Each row is followed by its class.
[  4  25  35 -40  -9 -86 -38 -27 -94 -34   8   9  17  -3 -46 -77 -21 -70
  60  35 -46  44 -53  19  -6  -8 -32   7 -18  36 -10 -77  65  81 -49  -5] : bimuz
[  9  11   6  -7   5 -22   8  -3 -15  -6   8 -12  17  11 -17  -5 -15   8
 -13  11   8   9  -1  15   3  -5  -8  -5   1  -6   8   0  26  46 -28   0] : bere
[  7  -2  36  45   5 -11   3   0   1  -9 -15  14  17  11  12 -25  26 -11
  14  21 -11  13 -12   1 -17 -11   1   7   4  18  23 -27 -27 -32   9  22] : bere
[-10 -14 -33 -44  15   3   1 -10 -26 -14   9 -26   3 -10 -47  60 -38  15
 -32   2  33  38   4  -9   5   7  -9 -33  -6  -1  -9  35  82 113 -52  -1] : bizug
[ -1   8 -23   7   5   3  23   2 -10  12   0  -1   6  13 -17  -2 -35 -24
  12  15  -8  15 -28  17 -11   0  -5  -4  -2   6  -7 -32  12  12 -24 -32] : gizo
[ 10  16  43 -19  -8 -56 -34 -20 -54 -41   7   4   4 -14 -63 -46 -32 -42
  19  19 -13  58 -18  -2   0  -8 -25  -5 -12  32 -18 -44  55  70 -57 -19] : tus
[  9   3  19 -33  -4 -35 -57 -14 -12 -52   3  24 -17 -24 -67 -23 -30   6
  -8 -21  12  45  25 -28  30  16 -10  22  -5  -8 -36   5  22  20 -14 -47] : kozo
[ 18 -14 -21  38  28  10  62   8   2  19 -32   2  30  39  64  34  25   8
 -10  45  -5  -4 -36   9 -31 -11  16 -21  11  55  59   8 -18  16  14  88] : gizo
[  6  11 -15 -22 -10   6 -14  -6   2  -6  18   2 -37  -8 -44  19 -28   6
  -5 -15  14  11  13   9  14  17   2   4  -6 -19 -25  10   9  31  -8 -50] : nuvo
[-13 -50 -78  -5  27  53  35   7  22  12  -5 -42   4   4 -19 112  -5  37
 -38   7  26  -6  -7  -4  -5  18  28 -37   0  -8  26  60  12  32  13  15] : rif
[-15  12  -3   8 -19   5   0  -4  -1  10  16   1 -13  -6 -60   8 -23   0
  -1  -8  11  25   8  26 -13  -7  -8   8 -25 -20 -21 -20  15  -6 -32 -45] : nuvo
[ 25  10 -14   5  38 -46  15  13 -13   6  -1  18  43  47  59 -26  29  -1
 -12  49 -24 -10 -56  24 -39   2  11  16  22  65  42 -34 -35 -38  28  43] : tus
[  3  -1 -19   9  18  23  21  -2   4   1 -18  -2 -23  13 -10  48 -10  17
 -24   2  17  27   2   3  -3   8   6  -7  -1  -4   6  21  22  34  -2  10] : Tagit
[ 37   9  39   5  -9 -27   7   0 -18  -7   2  29  19  18 -12 -39 -39 -18
  18  18 -16  54 -13  15 -15  -9 -21   4  -7  44  -7 -62   3   8 -23 -33] : bizug
[  4  18 -34 -10   9  -9  31   1 -21  15   8 -10  -6  29  -3  25 -27   2
   4  23  12   1 -37  26 -17   9  -1   6   9  11  17  -3  30  65 -26   6] : bere
[  9  24  -4  29  17  -4  37  14  -4  17   1   0  23  31  16  -2   2   4
  -3  28 -15  10 -26  33 -27 -15   3  10   1  20  23 -35  -7 -17 -11  16] : Tagit
[ 21 -29 -29 -44  65 -71 -22  -4 -45 -62 -20  19  62   9  15   6  13   9
 -30  30 -11  50 -27 -23   1  26  19 -16  11  68  10  21  40  60  -5  69] : Tagit
[-13   4 -41  12  -1  44  45   9  14  45   0 -18 -20  19   8  51   1   8
   8  -2   8 -29 -11  30 -17   4  14   3 -10 -22  12   6   1  -7  11  -3] : nuvo
[-12  -4  -2 -13  15 -31 -39  -8 -25 -35   9 -21  11 -22 -61 -21 -23   7
   3  -1   4  28   4 -20  12   0 -15   0   1   6 -17   9  63  44 -47 -32] : bimuz
[ 10 -67  -5  15  51 -14  13   3  -7 -18 -36   0  49   2  63  35  58  19
  -9  47  -2  -7  -9 -38 -17 -10   7 -29  30  54  55  38 -14  11  31 114] : kozo
[ 32  -8 -16  25  38  15  50  20   4  19 -15  -4  38  46  89  29  29  13
 -26  50 -10  -8 -28   8 -43  -6   7 -20  32  61  55  -3 -32 -13  26  76] : tus
[  0  -2   6   4 -15  38 -13   3  46   4   5 -16 -19 -12 -22  16  -2  47
  -4 -21  22   3  49 -20  22  14 -10  25   4 -36 -19  18 -19 -58  20 -42] : rif
[ 10  14 -17  30  29  -8  46  20  -1  25   1  11  27  39  35   3  12  -7
   3  30 -11 -21 -47  35 -31  -7  16   9  11  26  33 -31 -40 -30  16  24] : Bep
[ 45  -2  57  27  19 -29  16  -1  -2  -5 -17  39  30  25  74 -56  36  -4
  11  34 -26   8  -6  -2 -21 -13  -5  29   7  75  34 -37 -36 -49  30  55] : nuvo
[-20   6 -19  33  -8  40  26   9  31  24  -2 -35 -11  -1 -18  41  17   6
  18  -2   1 -20  12  -1  -9  -9   2 -16  11 -28   9  11 -24 -39   7   0] : Bep
[ -8  22 -31  26 -20  51  49   8   9  47  -2   1 -29  20 -31  65 -28  -8
  11  -3  -4  17 -24  44 -15   3  14  -5 -28 -23  -1 -19 -11  10  -7 -27] : Tagit
[-18  20   2  16 -30  40  33  -1   5  26  -6 -15 -42  -2 -22  30 -25 -15
  13 -14  -3   3   0  17   5  -2  -2  -3 -29 -38  -1  -5   1  33 -11 -30] : Tagit
[ -3  -1 -40 -12   8   3  27   5 -10   9   3 -14   6  11 -26  31 -32  -9
  14  11  -1  15 -28  20  -4   9  10 -18  -8   5   1  -6  21  45 -31 -14] : gizo
[ -3  59  25 -39 -37 -60 -30 -18 -51  -9  34  26 -20  -8 -90 -55 -69 -39
  21 -15  -2  56 -22  40   2   2 -29  29 -30 -14 -52 -69  52  59 -71 -91] : bimuz
[ 13  -2   6  17 -15   2  16   3 -10   8 -18  29   7   4  14   9 -13 -24
  -9   4 -11  17 -14   6 -16  -4   3  -9 -17  11  17 -17 -33   6  21  12] : rif
[-24  13 -13  14   4   9   4   7   3  22   9  -1   0  -8 -27   1 -19 -14
  33   6 -12 -19 -27  19  -9  -6  -3 -15  -5 -12  -8 -22   6   1 -21 -21] : Bep
[  2  11  16  31   7  14  -1   0  27   5   5  -4  -8  -3  -1   7  23   2
   0   4   6  -1  12  -4  -6  -6   6 -12  13 -10  12  -2 -34 -50  25 -16] : tus
[ 31  -7  21  22  28 -10  14   1   9 -11 -16   3  38  23  25  -8  29  13
 -15  26 -15  21  -7  -5 -10  -2   9  11   2  50  34 -12 -18 -45  18  32] : tus
[-14  33   9 -29  -7 -54 -11  -7 -46   3  22   0  -1   0 -39 -49 -39 -32
  26  16  -8  26 -31  22  -9  -4 -28  18 -12   5 -27 -47  49  61 -66 -42] : gizo
[ 11 -62 -17  32  24  62  44   5  22   3 -50 -15  24  12  54  89  37  25
 -47  19   1  13  10 -29 -15 -11  20 -38  -7  30  63  52 -23   7  42  95] : bizug
[ 15 -14  17 -31  24 -45 -40 -10 -20 -49  -9  19  17 -16 -23 -25 -13  -2
 -22  -7   7  38  11 -28  18  14 -10  10  -2  23 -22   4  27  28 -13  -8] : Bep
[ -47   10  -31  -27  -40   36  -18   -1   25   13   21  -32  -40  -30
 -100   48  -48   25   11  -42   22   11   25    0   22   14   -5   12
  -32  -68  -50   16   37   10  -40  -88] : kozo
[ 35  -5  16   5  43 -14 -22   3  22 -23 -15  16  20  20  47 -13  51  45
 -22  16  -1   7  11 -23   5  16  12  32  19  38  29  17 -36 -70  53  42] : tus
[  6   7  12  11   4 -21  28  -7 -21  13  -4  19  19  16  19 -20  -5 -27
  -5  20 -18   4 -39  24 -24 -11  -2  10  -8  22  25 -40  -6  14  -6  14] : bere
[  0 -42 -13  -1  26  16  25  -4  -8  -9 -23  -9  31   2  23  48   8   7
 -43  14  10   9  -6 -14  -5   0  12 -20  -4  17  33  34  19  48  -2  61] : bere
[  5   4 -30  -6   6   3  36   2 -20  30  -6 -10   8  19  15  24 -11  -9
  15  21 -12 -11 -33  19 -19  -1  -2  -5  -1   5  21 -16  16  30   7  23] : rif
[ 19  27  64  21 -23  -5 -37  -7  29 -19   9  17 -27 -13 -35 -62  -8   8
  15 -15   8  38  45  -9  20  -4 -25  37  -2 -10 -30 -29 -27 -62 -14 -68] : gizo
[ 24  28  29 -11   2 -25 -26  -7  -8 -15  12  39  -6   9 -14 -40 -17  -4
   7  -5  -1  34  -7  14   4  12  -7  33   0  11 -27 -47   0 -18   2 -46] : bimuz
[-17   9   9  28 -27  37  28   4  18  20  -2 -18 -29  -1 -43  20 -22 -11
  -5 -22   1  16   9  21   3  -5   0  11 -36 -36  -7 -13  -8 -10 -18 -56] : Tagit
[ 22  -4  30  34  11  28   5   7  55  -4 -12  16 -18  26  25  -9  31  35
 -17  -7   7   6  27  -8   4   8   8  22   6  -5  18   0 -61 -92  59 -16] : bizug
[  3 -13   1  11  25  -5 -18   3   9 -34  -2   2  17 -14 -29   8  -8  11
 -25  -5  19  21  15 -23   7   5   3 -22  10  11 -11  18  10  11 -11 -16] : Bep
[  9   3  -3 -28  24 -31 -44 -12 -10 -50   6  13  11 -19 -70 -12 -34   8
 -10 -13  11  42  11 -19  31  18   2   3  -7   3 -34   8  36  19 -20 -41] : Bep
[  8 -18 -36   6  40  16  43   1  -3  19 -14 -14  22  19  38  51  21  22
 -23  25   6  -7 -19  -8 -20   0  15 -13   7  30  40  32  16  22  20  65] : rif
[ -4   6 -34   4   5  16  42   6   0  28  12  -7   0  16  -5  34 -30  -2
  -2  18   8  -9 -27  35 -21  -6   6   2  -9  13  14 -12  18  25 -26  -2] : nuvo
[ 18  -2 -13 -20  24 -51   1  -2 -30 -26   2  -3  22  12 -30  -7 -11 -11
  -4  23 -18  38 -27   5  -2   7   2   6   4  42  -1 -19  28  38 -29   5] : Tagit
[ 15 -23  15 -27  11 -27 -19 -18 -28 -51 -20  -5  26 -17  -7   5   1  10
 -15   8  -1  34  12 -38  22  10  -1  -9  -2  28  15  33  38  77 -16  51] : bere
[  4 -32 -12  18  14  37  22   6  22 -10 -40  -6   9   5  33  63  26  27
 -57 -13  15  13  27 -19   6  12  21 -16 -14  -2  31  53 -16   5  33  42] : Tagit
[ -3  25   1  27 -12  33  26   7  26  27   4 -12 -15  24  -9  14   1  16
  -4  -2   6   2   2  21 -12  -5   0  15 -10 -16  12 -13 -14 -36   8 -28] : bizug
[ -4   2 -38 -25   5  -4  21  -5 -27   9  -1  -8  -6  16 -13  27 -23   0
  10  14  -3  10 -33  12 -13   7  -5 -15 -13  13  20   5  39  71 -21  18] : bizug
[ 24  -2   3 -21  23 -65   8 -11 -48 -21  -6   8  35  18  20 -35  -1 -23
  17  49 -20  24 -49   2 -19  -1  -5  -2  17  82  21 -28  29  61 -25  40] : gizo
[ 10 -14  -8 -11  12  12  11  -5  -6 -13 -22 -10 -10  14   8  29  -2  13
  -5   3   7  11  -2 -13   7  15   7  -3   3   5   8  28  28  54   2  39] : bere
[ 25 -34   2  33  62 -28  18  10 -14 -18 -32   5  61  21  72  -4  58  -4
 -10  52 -17 -14 -23 -19 -26 -17   6 -30  35  68  60  13 -23  -8  27 111] : Bep
[-22  -5  -1  -3  -4  21  -5  -7  11  -4   5 -34 -22 -16 -30  22 -11   8
 -22  -5  12   7  17 -20  10   3  -9  -6 -14 -18   2  30  15  25 -15 -25] : tus
[ 25   0  -6 -11  28 -38  14  -1 -41 -14  -2  23  47  27  27  -1 -14 -13
 -26  39   0  29 -35  18 -30  -8  -1  -5  14  47  26 -24  19  44 -14  49] : bere
[ 12  -1 -19  30  22   1  53  12  -3  33 -14   6  44  43  48  16  22  -5
   9  43 -25 -11 -50  28 -36 -13  14  -4   0  42  53 -31 -24 -25  23  52] : bizug
[ 21  -7  55 -17  17 -54 -38 -21 -26 -54  -1  29   9 -21 -25 -67 -24 -22
 -21  -3  10  61  20 -29  25   1 -24  11 -14  25 -28 -15  34  42 -39 -32] : gizo
[  8  24   5 -34  -3 -41 -28 -16 -34 -32   8   4 -15 -12 -63 -24 -40 -14
   7 -12  -5  50  -3  -5  22  16 -11  14 -17   6 -40 -12  54  64 -43 -46] : Tagit
[ 34 -25  33  37  30 -14  -9   4  24 -17 -21  25  18   7  51 -20  51   4
   8  25 -19   8   6 -28  -5 -11   6  -4  20  41  34  -3 -63 -62  53  46] : bizug
[ -3  -5 -10   7  -1  12  -3   2   7  -6  -4  -8 -17  -5 -20  10  -2 -11
  20  -2   3   3  -1  -2   4   5   7   1   6 -11   3  -1 -11 -10   0 -21] : gizo
[-29  28  -2  14 -23  35  32  -3  14  44  12   0 -42   6 -52  21 -48  -4
   9 -22  21   7 -15  39  -7  -2   2  24 -27 -42 -17 -22  19  -2 -21 -76] : bimuz
[ 20  22   3   0  13 -32  -4   2 -10 -12   4  15  15  11   8 -16  -4   4
 -22  13  -6  27  -7   7  -7  -1  -6   6   2  31  -4 -16   6  16 -18   8] : Tagit
[  26    8   33   33   15   -6   -2    8   37    5  -10   33   10   25
   55  -24   47   23    1   26   -3   -4   15   -6  -16   -8   -8   31
   33   21   24  -21  -69 -106   51   34] : kozo
[ 15   2  -9  28  47 -36  66  14 -37  37  -9  14  63  47  75  -7  28 -11
   7  67 -23 -20 -72  32 -59 -27   1 -13  21  78  55 -30 -11  18  -3 101] : Bep
[-13  -9 -11 -30   2 -10   3 -14 -25 -13  -5 -13 -11 -21 -36  20 -46 -21
 -10  -3  12  17  -5 -13  10   1 -14 -13 -13   1  -8  13  53  88 -37 -10] : Bep
[  0 -15  22  13   0  17  -6  -8  32  -8  -9  10 -20  -8 -19  11   1  25
 -17 -16  13  24  23 -16  12  14   5  25  -6 -14   2  13 -21 -27  13 -26] : bere
[ 25   5  15  -7  -3  -3 -13   5  21 -12  -5  30  -6   7  17   7   6  21
 -11  -1   1  24  19  -7  -2   9  -1  10   7  16   3  -1 -37 -28  19   8] : kozo
[  4 -49 -43  23  41  40  37   7  22  15 -19  -8  20   9  53  64  27  29
 -56  20  14 -25   1  -1 -16  -7  18 -12  -2  20  51  45 -19  -6  24  64] : nuvo
[ 10  21 -15  10  25   1  28  15  10  24   2  19   0  29  35   0   2   3
  -3   5  -9 -16 -22  22 -12   7  10  16  13   1   7 -21 -19 -28  22  -3] : Tagit
[ -9 -17  15  62   2  37  26  19  45  28 -12 -21 -15  15  45  23  72  10
  26  18 -12 -25   8  -2 -27 -17  10  -4  22  -6  44   7 -84 -91  50  43] : bimuz
[ 32 -15  15  62  40  22  74  18  24  31 -21   8  45  47 103  11  52  11
 -12  53  -7  -4 -18   9 -45 -23  10   0  31  65  65 -17 -61 -63  31  82] : gizo
[  9  -2  -5  14  -4  14  26   5   4  12   2 -14   1   9   1  22 -14   7
  -6  13  12  12  -4   9 -19  -9  -5  -2  -3  17  16  -4   3   8  -9   0] : rif
